In the rows, 128 means zero.
Rows lie near named flat spaces through zero. A row that begins with a name and a colon came from that space; any other row is followed by the name of its block's space that it lies nearest.
hp-dp: [132 149 184 145 116 106 139 135 119 121 128 126 148 120 158 148 144 143
 114 144 102 126 153 113 128 118]
cj-th: [157 174  23 184 146 171 108 116  91 183 110  83 137  96 168 156  98 140
 113  87 155 137 165 123 108 130]
cj-th: [125 119 109  71 160 183  33 110 144 171 172  61 170 117 134 111 125  77
  91  75 212 161 112 180 152 122]
hp-dp: [155 144 194 183  96 123 127 141 131 102 131  95 134 107 142 134 110 135
 119 134  97 140 153 121 122 157]
jd-tb: [154 133  75 127 143 122 120 114 118 123 122 194  88 144  79  69 139 130
 216 123 144 153 128 143 110 109]
hp-dp: [ 89 119 143 161  37 133  48 102 139  92 140  57 178  55 106 167  86  83
 182 140  66 184 129 213 118 147]
cj-th: [113 166 175 142 146 113 122 144 144 115 117  87 136 129 155 104 133 103
 137  53 132 131 146 119 133 119]
hp-dp: [108 114  64  98 180 133 139 131 144 157 124 129 111 160 130 127 119 116
 125 129 168 120  88 128 127 124]
jd-tb: [132 102   4 128 104 157 106 105 109 152 116 137  99 101  89 160  99 141
 144 156 113 127 123 132 131 151]
rl-mh: [119 169 103 156 136 109 131 138 154  98 144 100  77 127 103  86 119 135
 194 161  81 155 137 112 142 157]
cj-th: [140 106 171 153 107  69 119 121 128 129 114 173 115 137 143 164 121 132
 151 140 106 126 142 119 125 135]
hp-dp: [112 113 100 146 136 145 111 130 158 131 133  72 131 127 128 137  79  96
 131 128 146 148  89 163 115 159]
jd-tb: [ 88 132 119 108  96 140 149 102 126  98 173 143 141 122  98  98 150 139
 152 176 100 134 123 164 131 121]
jd-tb: [108  87 112 115 103 160 188 113 128 109 147 155 120 145 102 111 120 144
  88 132 138  86 101 135 125 153]
jd-tb: [141 110 148  82 103 128  95 143 128 123 137 120 124 102 100 165 149 147
 101 218  76 133 130 100 169 137]
jd-tb: [116 193 112 168 118 129 145 125 105 114 115 110 136 102 144 109 143 140
 160  88  96 132 176 119 118 107]
rl-mh: [106 154 125 168 128  93 142 130 161 100 148 104  85 137 123 105 107 131
 181 156  85 145 133 119 137 167]
jd-tb: [136 126  83 108 112 126 106 125 114 126 119 152 106 108  88 135 142 143
 163 173  90 139 136 117 141 121]
jd-tb: [ 91 112  69 105 118 100  38 129 149 158 102  65 116  89 129 211  98  96
 145 140  82 146 125 118 170 148]
hp-dp: [126 120 164 120 140  72  92 120 127 146 108 169 140 142 152 149 142 105
 167 103 141 142 135 140 120  91]
rl-mh: [108 157 102 146  99 190 127 143 139  92 132  28 134  80 102 106 103 117
 112 103  95 135 130 134 138 162]
jd-tb: [137 113  98 120 149 107  46 134 156 157 113  90  98 122 125 154  96  93
 152 108 137 155 121 121 153 152]
rl-mh: [160 109 144 148 155 102 115 126 137 159 125 148 106 158 157 136 108 123
 115  96 172 122 131 113 127 147]
hp-dp: [ 61 157 162 115 103 119 148 110 129 108 174 101 185 113 155 142 158 134
 122 185  86 135 133 163 132 103]
cj-th: [ 89 129 189 151  75  70 136  86 134 118 196 145 140 127 166 162 139 158
 123 201  71 124 166 135 154 154]
hp-dp: [171 111 166 172 133 179 239 146 103 116 101 160 137 160 148  98 114 155
  39  52 189  62 119 105  81 138]
cj-th: [145  96 132  91 141 156  98 152 162 101 118 112  91 137  60  68 113  91
 148  87 155 141  88 134 141 150]
jd-tb: [155 133  59 180 153 148  86 119 125 181 113  82 129 119 166 160  72 108
 120  78 178 146 131 143 107 152]
rl-mh: [ 99 104  93 115 121 171 157 124 144 130 133  83  94 132 126 115 102 127
  42  27 151  59 132  86 172 187]
cj-th: [141 120 146 137 126 124 141  89  98 157 159 189 167 148 166 133 146 143
 110 131 176 124 141 163 102 100]
cj-th: [112 142  61 165 135 139 168 120 109 159 125 109 147 123 172 184 105 153
  97 173 122 115 124 129 104 132]
hp-dp: [120  85  46 135  93 150  49 113 142 128 100  95 115  90  73 147  67  77
 189  97 125 164  96 182 118 156]
rl-mh: [ 25 149 123 133  50 174 176 100 126  75 169  54 194  78 127 135 127 129
 100 142  63 112 127 182 128 135]
hp-dp: [154 120 115  93 160 148  80 141 134 166 135  94 129 125 136 149 128 122
  82 140 157 136 122 110 155 135]
cj-th: [106 184 123 160 130 119 138 132 118 133 122  83 144 107 173 148 134 139
 121 112  97 125 167 107 133 120]
cj-th: [130 121 175 120 101 106 155 109 112 110 153 195 133 139 121 113 164 156
 136 164 110 118 146 131 128 112]
rl-mh: [102 136 133 146 147 101 164 127 139 137 130 125 120 153 167 139 121 133
 112 112 132 104 130 110 129 137]
rl-mh: [ 71  87 150  77 116 142 164 149 159  93 124 100 145 133 101 141 125 110
  94 164 106 106  66 140 136 134]
rl-mh: [166 123 110 127 135 182  68 104 127 157 174  98 139 120 125  94 111 111
 102  87 198 154 136 164 134 150]
hp-dp: [112 115 121 120 114 151 154 111 121 114 139 150 140 135 112  99 132 125
 128 102 148 115 117 156 114 120]
rl-mh: [ 97 116 124  77 145 146 138 131 145 121 152 118 142 141 110 112 144 118
 117 167 138 131  89 149 135 116]
cj-th: [138  94 131 124 143 109 137 133 122 149  97 167 139 149 143 166 120 121
 123 139 153 121  99 136 101 109]
jd-tb: [150 133 180 117 128 112 120 162 122 131  98 113 134 114 147 172 145 140
  87 147  97 116 144  78 148 121]
rl-mh: [ 53  68 159  94  93 100 165  87 153 112 181 165 140 160 130 141 128 124
 106 160 124  94  94 165 142 147]
[172 125 157 166 140 105  77 159 139 153  90  81 125 113 162 188  90 112
 113 126 124 148 133 103 127 151]
hp-dp
[151 156 183 197  92  63  68 103 126 133 136 129 107 109 168 141 115 127
 169  68 100 145 209 111 149 156]
cj-th
[ 95 141  64 138 115 114  92 122 117 155  94  89 144  89 152 203 111 118
 142 131  89 135 141 127 132 119]
jd-tb
[116 143 111  87 189 180 101 155 146 146 111  55 160 131 136  98 126  76
 101  46 198 140  92 149 123 100]
cj-th
[125 136 113 150 140 110 142 112 131 145 140 137  98 148 154 120 119 139
 119  87 144 106 152 103 142 152]
rl-mh
[ 72 136  82 102 144 103 163 119 121 137 115 155 137 141 140 150 151 134
 150 153 110 112 115 130 123  90]
hp-dp
[121 129  80 118 160  97  64 138 158 154 122  89  99 126 126 158 104 104
 171 165 115 166 112 123 149 144]
hp-dp
[144  65 211 132 113  67 114 134 144 122 110 183 145 152 133 179 113 108
 153 192 125 147  85 161  97 120]
rl-mh
[132 124 153 139 134 127 142 135 110 149  99 127 168 128 173 171 127 125
  85 100 149 110 129 127 106 104]
rl-mh
[105 159 162 116 127 154 120 111 142 110 188  89 145 127 131  64 147 118
 117  88 148 137 147 151 149 133]
cj-th
[112  96 129 105 141 168 161 100 137 133 188 146 157 164 127  90 126 123
  92 146 196 123  83 186 108 131]
cj-th
[111 124  80 177  98 164 180 128 136  91 121 102 109 119  96 106  81 130
 142 122 108 118 105 146 100 170]
hp-dp
[131 105 158 101 152 126 123 142 138 137 123 133 156 145 135 144 132 111
 114 160 154 139  88 149 112 106]
rl-mh
[ 91  92  21  68 109 188  61  98 137 137 151  94 133  96  63 120 110  93
 149 130 142 152  90 188 147 137]
hp-dp
[199 162 124 180 172 157  70 138 129 169 132  71 133 123 165 113  94 109
 117  76 196 170 147 136 111 144]
rl-mh
[108  97  96 130 131 125 173 128 135 119  92 158  90 154 112 112 107 120
 129  51 146  82 110 110 123 144]
jd-tb
[127 114  99 124  41 192 107 108  98  97 124 109 135  61  72 122 124 136
 107  80  89 109 161 135 148 149]
rl-mh
[176 167 113 212 125  96  90 108  89 173  97 141 128 109 190 164 109 136
 151  52 142 138 202 113 107 122]
cj-th
[142 138 134 127 142 125 123 146 125 127 110 126 134 125 126 132 134 125
 142 148 123 144 121 126 117 110]
rl-mh
[173 138 130 122 145 105  56 158 130 153  92 102 104 105 129 168 126 123
 136 137 106 151 151  81 157 132]
jd-tb

Each name stands for a flat space through zero: a line, a plane or more. A row that begins with a name and a colon came from that space; any other row is followed by the name of the space it lies nearest, among the names in its block.
fsdd: [ 97 169 132 116 154 146 120 115 162 119 138  69 191 103 107 105 137  63
 128 127 100 154 109 134 119 167]
zjqj: [120 116 131  97 168 109 105 151 136 140 118 114 127 125 115 165 137 107
 139 121 127 132 156 184 110 123]
gfnl: [129 142 157 154 139 128 136 118 108 113  96 217 131 121 137  83 131 212
  79 195 176 105 108 132 144 161]
gfnl: [135 160 155 124 160 169 125 115 151 128 156 146 173  97 109  87 143 126
  90 159 129 143 112 116 141 148]
zjqj: [108 113 118 103 104 171 109 146 121 139 140 114 140  65 157 112  84 141
 176  96 124  70 157 162 101  96]
hbrg: [141 107 118 112 139 146 102 102 122 112 116 146 161  96 107 112 142 127
 129 122 137 107  86 138 103 171]
fsdd: [133 152 163 138 111 131 139 160 126 157 156 133 141  97 142 102 125 148
 107 149 137 111 167 128 145  94]
fsdd: [150 169 199 151 103 157 139 134 133 156 150 151 204  63 137  55 179 152
  59 175 143  98 134  74 115 145]
gfnl: [119 147 132 134 107 165 129 124 144 129 130 101 160 107 157 103 128 109
 133 108 106 115 118  98  96 143]
fsdd: [115  84 100  95 156 157 106  98 145 113 119 124 127 141 105 164 159 116
 140 108 119 145 119 115  89 155]
hbrg: [ 96 107 154  97 152 156 103 142 143 145 115 138 165  90 128 136 178 155
 107 148 144 104 173 139  71 148]
zjqj: [125 124 174 128 116 110 156  89 116 129  77 145 118 143 140 149 185 138
 113 162 119 123 153  48  84 116]
zjqj: [178 136 124 117 172 105 126 124 136 127 135 131  95 168 108 165 120  79
 133 109 107 170 102 146 152 110]
fsdd: [122 152 144 152 120 103 120 170 119 137 120 138 159 104 140  92 122 154
 101 149 158 101 127 179 138 158]
fsdd: [146 143 161 127 128 163 136 139 143 154 174 141 146 103 126 107 147 139
  95 146 128 133 154  95 140 100]
zjqj: [ 70 130 134 134  98 161 138 114 133 120  97 121 147 113 165 109 138 161
 132 141 127 100 150  88  82 147]
zjqj: [150 131 164 104 165 112 125 117 129 135  86 143 119 134 135 163 155 106
 129 133 114 126 138 128  87 117]
fsdd: [144 100 133 103 113 144 114 113 121 139 148 115 158  82 103 125 154 113
 137 115 123 107 134 109 106 118]
gfnl: [133 108 111 128 113 118 130 109 110 115 119 136 112 133 120 132 119 136
 145 122 132 120 114 120 133 125]
zjqj: [148 133 167 127 152  75 129 109 107 122  72 161 137 131 110 137 171 129
 102 168 144 121 114 132 109 154]
fsdd: [161 140 155 163 109 112 165 135 114 141 134 179  76 169 151 129 128 174
  94 158 140 139 145  80 165  85]
gfnl: [164 123 124 108 171 161 117 105 144 122 157 154 126 130  98 131 131 113
 117 125 121 157  99 123 144 127]
gfnl: [ 48 175 155 150  89  40 148 165 121 142  97  27 179 111 128 118 147  87
 132 158 123 123 185 154 124 142]
hbrg: [101 153 127 101 193 213 128  77 176 102 147 142 143 130 112 113 124 117
 118 149 105 176 107  96 131 146]
gfnl: [138 113 118 122 138 175 129 146 128 135 152 187  69 138 161 135  77 190
 138 124 141 117 154 142 151  74]
gfnl: [171  66  96 111 127 172 110 105 124 122 147 172  98 138 119 150 138 153
 134  94 134 123 102  99 114 124]
zjqj: [146 145 152 145 116 130 132 180 126 160 160 149 124 112 152 109 113 161
 104 137 146 110 161 150 152  95]
hbrg: [ 93 129  93 152 125 124 124 147 149 118 144 101 141 159 116 122 137 131
 106 127 140 161 116 139 148 179]
hbrg: [155 128 115 145 112 108 141 122 112 123 146 136 104 145 115 123 106 128
 131 126 131 139 108 122 172 110]
hbrg: [124 101  97 104 148 176 132 116 153 130 180 125  82 160 112 164 115 126
 144 108 109 173 153  99 153  80]
gfnl: [136 119 114 115 151 134 122 137 139 131 132 128  97 155 134 160 116 117
 141 107 117 146 134 144 128 111]
hbrg: [ 41  61  50 113 124 120  99 188 160 136 124  55  90 195 142 217 144 129
 160  69 129 155 193 173  87 151]
zjqj: [122 140 144 134 111 151 143 126 129 133 118 136 118 125 166 121 117 143
 134 128 118 111 144  99 110 106]
hbrg: [181 203 191 156 102  83 193 123  97 146 121 138  69 142 175 118  66 105
 149 147  92 125 149  90 180  13]
fsdd: [139 108 123 118 144 140 114 114 138 124 135 135 148 127 100 133 165 123
 108 129 133 141 110 115 116 159]
hbrg: [130 125 109 151  98 113 115 147 131 129 131  94 166 124 127 111 147 110
 116 104 133 121  98 135 115 181]
gfnl: [ 46 152 108 130 129 138 150 103 128  95 103 112 110 138 143 114  71 147
 165 153 122 135 143 137 149 121]
zjqj: [102 119 138 120 141  52 137  74  90  91  35 136 122 143 101 150 149 122
 147 169 137 120 109 134 106 160]
hbrg: [147 135 158 117 132 149 147 128 132 151 163 146 104 123 130 134 127 139
 121 144 119 137 170  94 148  61]
fsdd: [177 113 126 123  98 104 114 113 102 132 154 109 173  75  81 102 143  91
 134 111 130 105  90 128 138 136]
zjqj: [152 167 163 162 134 129 161 146 147 145 134 154  97 181 163 133 143 140
  80 149 121 163 142  79 145 108]
fsdd: [125 131 139 133 137 159 117 162 136 142 136 166 131 114 156 111 121 177
 104 139 152 107 146 153 123 132]
hbrg: [131  56  92 135 113  85 127 162 100 143 180 167  66 164  74 164 137 205
 107 151 186 148 176 151 204  90]
gfnl: [130 134 125 131 115 171 134 113 127 122 140 148 126 110 147 100 101 149
 136 125 125 112 117 108 132 116]
[158 157 166 130 123 132 136 114 120 134 120 138 151  96 139 101 130 114
 122 137 117 107 114 109 118 118]
hbrg
[153 181 136 141 144 165 145 112 138 110  97 153  96 150 197 112  62 113
 153 105  93 123  84 121 119 113]
zjqj
[ 54 148 129 125 147 173 138 135 149 121 134 140 124 124 147 108  99 179
 124 167 140 135 171 139 144 121]
gfnl
[179 141 112 135 170 102 118 110 130 106 129 143 128 157  90 128 123  89
 114 123 127 166  53 156 163 166]
zjqj
[138 149 134 139 111  15 139 150 107 144 162  47 157 122  51 132 144  52
 126 141 127 163 138 165 197 114]
fsdd
[143  61  78 100 162 142  86 162 130 134 157 161  86 145 107 173 114 162
 139  95 156 131 137 198 139 122]
fsdd
[157 135 116 118 156 164 102 158 153 141 168 126 140 116 130 122 109 107
 124  95 122 135 111 169 135 133]
zjqj
[ 97 116 157 134 102  53 154 152 106 153 112 106 102 150 118 168 168 145
 118 166 142 133 210 114 135  85]
fsdd
[239 155 149 120 196 143 123 101 128 120 150 208 103 136 105 117  99 107
 107 131 122 155  52 143 177 109]
gfnl
[159 156 127 169 118 137 140 192 147 159 207 140 111 152 138 105 107 151
  80 129 144 159 141 137 202 103]
zjqj
[167 122 110 139 111 119 133 117 106 118 131 146  98 138 133 124  92 128
 148 107 126 119  94 128 151 110]
fsdd
[ 88 155 149 107 178 211 131 138 189 143 163 127 134 134 147 133 140 134
 102 144 108 168 177 102 116 113]
fsdd
[ 60 123 108 104 151 172 125  94 157 108 151  99 158 115  88 119 140 125
 130 151 123 161 141 110 134 150]
gfnl
[124 115 103 135 135 108 126 117 110 105 117 155 107 143 110 125 104 154
 133 142 151 131 104 156 160 142]
hbrg
[128 148 125 113 184 156 103 161 167 135 131 122 136 138 146 142 119 103
 122 106 116 147 123 181 110 151]
zjqj
[105 157 151 139 119 152 135 130 126 123  86 149 137 108 185  99 106 159
 132 140 129  88 131 129  94 137]
zjqj

Rows lie near named flat spaces through zero. A row that begins with a name and a colon came from that space; any other row is followed by the name of its block's space that it lies nearest.
rr-sn: [159 162  67 167  83 175 126  88 121 140 147 144  67 187 154 147 119 110
 124 141 134 145 124 173 128 164]
nc-jq: [131 166  66 106 136 129 152 121 142 141 121 139  65 188 129 107 129 195
 109 126 150 116 112 143 125 131]
nc-jq: [162 132 128  98 103 145 124 124  73 132 150 142 117 127 149 196 116 137
 154 133 121 123 109 142 133 132]
mc-mp: [107 102 139 137  89 113 143 112 124 104 137 111  74 157 127  99  79 153
 122 150 148 136 136 117 134  92]
mc-mp: [127 133 107 103 165 146 137 122 137 133 169 129 151 121 111 158 181 117
 147 136 129 139 126 119 107 113]
bt-sz: [ 88  70 122 133 154 163 140 103 120 127 173 102 128 152 107 112 143  74
 136 130 160 159 160 117 111 120]
mc-mp: [136  95 138 106 116 149  86 127 131 173 158 170 159 155 131 161 123  89
 124 131  94 127 158  84 130 134]
hd-ns: [164 158 121 130  94 133 101 126 145 149 119 160 114 159 138 133 107 152
 114 147 107 109 140 123 139 138]
hd-ns: [121  97 212 150 131 102 118 143 103 106  75 116 103 100 123  69  37 155
 112  99 145 111 151 131 153 136]
nc-jq: [129 167 155 203 165 150 113 130 159 121 121  86 145  99 116  85 150  99
 130 130 136 125 144 159 125 166]
mc-mp: [116 144 147 174 121 130 106 132 136 148 141 120 101 136 149 122 103 114
 120 113 109 127 112 131 136 153]
rr-sn: [165 142 205 173 184 199  55 127 119 177 166 138 130 127 119 130  94  92
 136 107 115 110 183 133 135 197]
mc-mp: [ 76 154 135 181 208 151 124 126 157 158 191  94  71 143 125 102 137 119
 126  86 134 142 104 133 112 153]
hd-ns: [ 62  82 162 132 139 112 127 149 104 141 168  83 140 117 143 140 129  91
 141 109 117 134  98 100 127 120]
hd-ns: [201 155 147 166 126 191  77 113 115 157  90 166 112 158 129 106  77 118
 110 119 135 105 190 169 148 210]
bt-sz: [161 146 154 139 230 189 113 123  92 147 121 143 111 106 111 121 116 120
 134  59 158 124 151 181 124 204]
rr-sn: [135 113 116 113 124 143 123 120 126 136 142 142 150 134 124 148 145 104
 133 136 123 136 141 118 122 125]
bt-sz: [116 118 119 122 194 135 147 119 141 118 129 142 138  97 102 117 154 112
 128  90 144 153 132 135 110 126]
rr-sn: [193 145  96 127 111 179  96 122 113 167  47 169 119 203 132  81  92 141
  88 123 151  87 192 169 152 217]
mc-mp: [141  73 117  85 121 133 139 102 111 114 130 184 131 123 112 151 109 111
 127 114 134 160 154 111 121  97]
nc-jq: [155 170 107 142 191 137 122 114 185 136 124 191 126  97 105 125 151 126
 112  86 112 151 131 137 111 137]
mc-mp: [130  81 124  83 119 135 136 101 114 123 161 167  96 154 112 145  95 142
 129 132 139 149 153  97 122  84]
nc-jq: [ 76 108 101 148 187 116 135 128 173 151 125 155 132 119 122  99 151  80
  98  58 115 163 112 115 113 142]
bt-sz: [145 148 157 136 216 169 124 116 134 124 162 124 121  99  91 121 143 134
 147 112 152 135 155 144 111 139]
nc-jq: [ 89 114  98 126 160 121 144 136 141 141 118 120 140 135 127 107 159 106
 114  97 134 138 113 127 119 141]
bt-sz: [ 75  45 151 135 111 124 141 104 116 110 164 116  97 145 118 107  84  93
 126 126 147 166 150  95 124  86]
bt-sz: [ 68  54 144  82 118 103 148 132 109 118 188 101 149 124 122 160 142 108
 151 146 125 148 116  69 116  59]
rr-sn: [118 172 115 110 156 141 133 138 123 151 184  93  85 165 132 145 148 184
 146 146 137 103  99 127 121 126]
bt-sz: [124 108 158 108 138 146 134 131  67 119 176  93 142  99 135 186 139 110
 173 133 135 131 110 135 123 122]
bt-sz: [124 112 146 150 115 110 139 106 149  92 131 141 103 105 113 110  97 129
 124 131 132 157 139 120 125  87]
rr-sn: [136 126 178 113 154 124 126 133  92 119 149 131  97  95 127 153  88 160
 147 105 130 125 113 130 131 117]
mc-mp: [151 166 121 142 153 134 119 155 141 130  78 109 218  82 126 125 198  95
 133 130 118 106 129 157 127 175]
bt-sz: [101 110 197 148 151 145 121 122  99 122 197  76  74 132 120 122  82 146
 154 138 150 126 136 117 128 111]
hd-ns: [142 124 125 129 170 124 154 104 133  90 118 169 114  69 107 134 124 121
 131  83 140 171 123 151 113 110]
rr-sn: [162 128  76  98 115 144 144 113 100 126  96 167 125 141 136 151 133 126
 123 112 141 136 127 160 127 148]
rr-sn: [128 142 106  91 184  92 168 155 126 100  59 131 182  58 115 122 180 145
 128  85 141 126  96 155 120 131]
hd-ns: [ 98 120 186 137 152 115 118 148 108 133 158  95 113 106 134 132 102 139
 142 111 121 118 107 114 133 123]
rr-sn: [123 160  69 113 160 149 140 130 124 158 147 128 120 153 141 155 178 128
 132 108 129 127  93 150 115 158]
nc-jq: [ 64 120 152 171 145 110 147 147  85 128 136  66  74 118 163 114  97 120
 132  74 140 132  63 157 136 157]
hd-ns: [ 84  58 142  94 166 118 139 117 151 124 160 146 141 126  90 109 128 110
 122 116 137 158 161  71 111  75]
rr-sn: [118 120  73  97 124 109 151 138 131 132  77 143 151 141 134 116 156 128
 107 109 133 126 114 135 128 138]
nc-jq: [174 164  96  51 121 109 138 135 141 123 134 169 161 114 116 186 174 185
 144 164 108 113 115 106 119  81]
hd-ns: [146 140 131 162 100 140 120 138  96 129  61 106 123 143 151  92  98 124
 113 119 147 102 136 177 151 192]
hd-ns: [185 149 142 129 190 193  90  93 149 154 188 198 114 123  97 164 126 113
 138 112 117 149 175 124 111 140]
rr-sn: [102 136 121 162 132 108 141 130 149 115 122 115 130 101 135 118 144 105
 124 111 119 146  99 137 123 126]
mc-mp: [ 91 130 107 108 217 121 146 154 129 154 100 125 130 123 122  97 154 139
 110  55 144 121 102 140 120 166]
hd-ns: [102 109  79 137 108 124 151 136 109 133  57 107 124 169 148  77 126 113
  97 104 157 120 122 162 140 176]
nc-jq: [143 144 134 115 180  98 148 123 154 103  91 183  95  83 103 103  99 178
 109  75 135 144 122 135 123 107]
mc-mp: [ 93 122 135 132 153 141 117 132 146 157 175 102 108 171 120 108 132 134
 126 138 132 119 138  99 122 125]
nc-jq: [106 161 187 229 154 142 109 142 142 116 134  46 145  84 132  88 141  83
 142 132 131 121 125 161 131 171]
mc-mp: [139 155 129 140 114 132 124 128 134 124 147 111 132 124 133 145 145 133
 142 157 120 122 120 132 126 122]
bt-sz: [115 147 120 106 102  86 129 156 143 138 121 121 139 134 144 137 140 165
 123 145 102 104  94 103 135 107]
hd-ns: [107 138  92 143  71 116 139 152 102 136  90  72 146 159 169 120 151 114
 124 148 130 102  93 155 143 165]
nc-jq: [153 138 136 163 183 158 130 105 117 119  97 162  82 106 117  99  87 121
 114  62 155 149 143 181 128 175]
bt-sz: [114 166 124 117 180 137 115 158 137 172 136 103 125 157 130 112 152 164
 123 116 129  89 115 126 129 164]
[ 76  70 119 132 147 142 114 129 119 177 141 142 115 172 142 113 108  73
 103  72 122 144 130 107 129 163]
hd-ns
[148 174 134 116 129 128 127 131 116 134 154 124  70 146 137 147 105 198
 139 138 129 106 104 136 133 121]
mc-mp
[ 93  56  75  66  58 131 130 124  91 168 159 141 128 216 156 167 126 101
 121 147 118 131 124  83 132 112]
nc-jq
[130 145 109 131 141 169 103 137 121 181 123 112 109 206 136  96 124 140
 110 130 143  90 152 138 138 190]
hd-ns
[161 174 154  94 184 140 101 154 135 160 141 139 145 119 115 145 144 179
 138 127 115  87 133 117 128 143]
bt-sz
[114 133 149 157 106 110 106 150 148 149  71 110 101 180 135  43  73 165
  85 131 135  87 153 121 155 160]
rr-sn
[161 163 130 118 137 135  90 131 197 160 127 163 136 170  99  92 129 174
 103 166 112  97 182  88 130 121]
bt-sz
[129 152 136 120 115 116 116 149 127 145 131 113 125 142 142 135 126 161
 130 143 114  99 111 119 137 131]
bt-sz
[102 110 204  80 143  86 138 150 120  97 184  84 130  90 102 143 116 197
 164 170 130 110 122  70 124  39]
rr-sn
[145 136  66  46 142 119 157 135 122 131 111 157 154 138 118 158 179 167
 131 132 136 118 115 124 117 110]
nc-jq
[181 112 124 116 160 159 128  87 155 102 105 194 136 113  75 103 118 123
 117 127 154 155 205 132 115 114]
hd-ns
[135 136 139 135 162  89 145 133 131 106  66 178 101  68 130 111  87 150
 105  48 123 146  97 154 134 136]
bt-sz
[160 167 158 140 105  99  97 135 178 135  99 169  94 142 122  91  70 197
  97 142 104 101 149 104 146 114]
bt-sz
[168 158 170 214  55 140 112  89 130  85 152 122  65 112 142 135  62 122
 142 170 122 150 137 158 140 113]
mc-mp
[163 159 124 131  86  79 156 149  94  83  13 131 128  79 154 112  97 171
 115 106 137 108  90 188 153 150]
mc-mp
[140 130  93  97 155 151 130 128 104 155 128 156 131 140 137 159 147 119
 129  93 128 129 115 144 123 160]
rr-sn
[ 79  92 141 119 160 132 130 138 118 145 161  98 133 140 124 121 137 109
 133 114 135 131 125 104 121 126]
hd-ns
[107  84 129 116 151 141 143 123 122 116 117 104 156 134 102  92 143 105
 127 134 163 134 166 123 121 125]
hd-ns
[146 156 138 165  90 131 124 103 122 112 174 137  67 120 148 168  93 134
 144 139 111 150  99 142 129 108]
mc-mp
[167 177 136 158 107 123 133 130 123  96  94 112 131  92 135 129 129 146
 139 147 131 117 117 171 136 140]
mc-mp
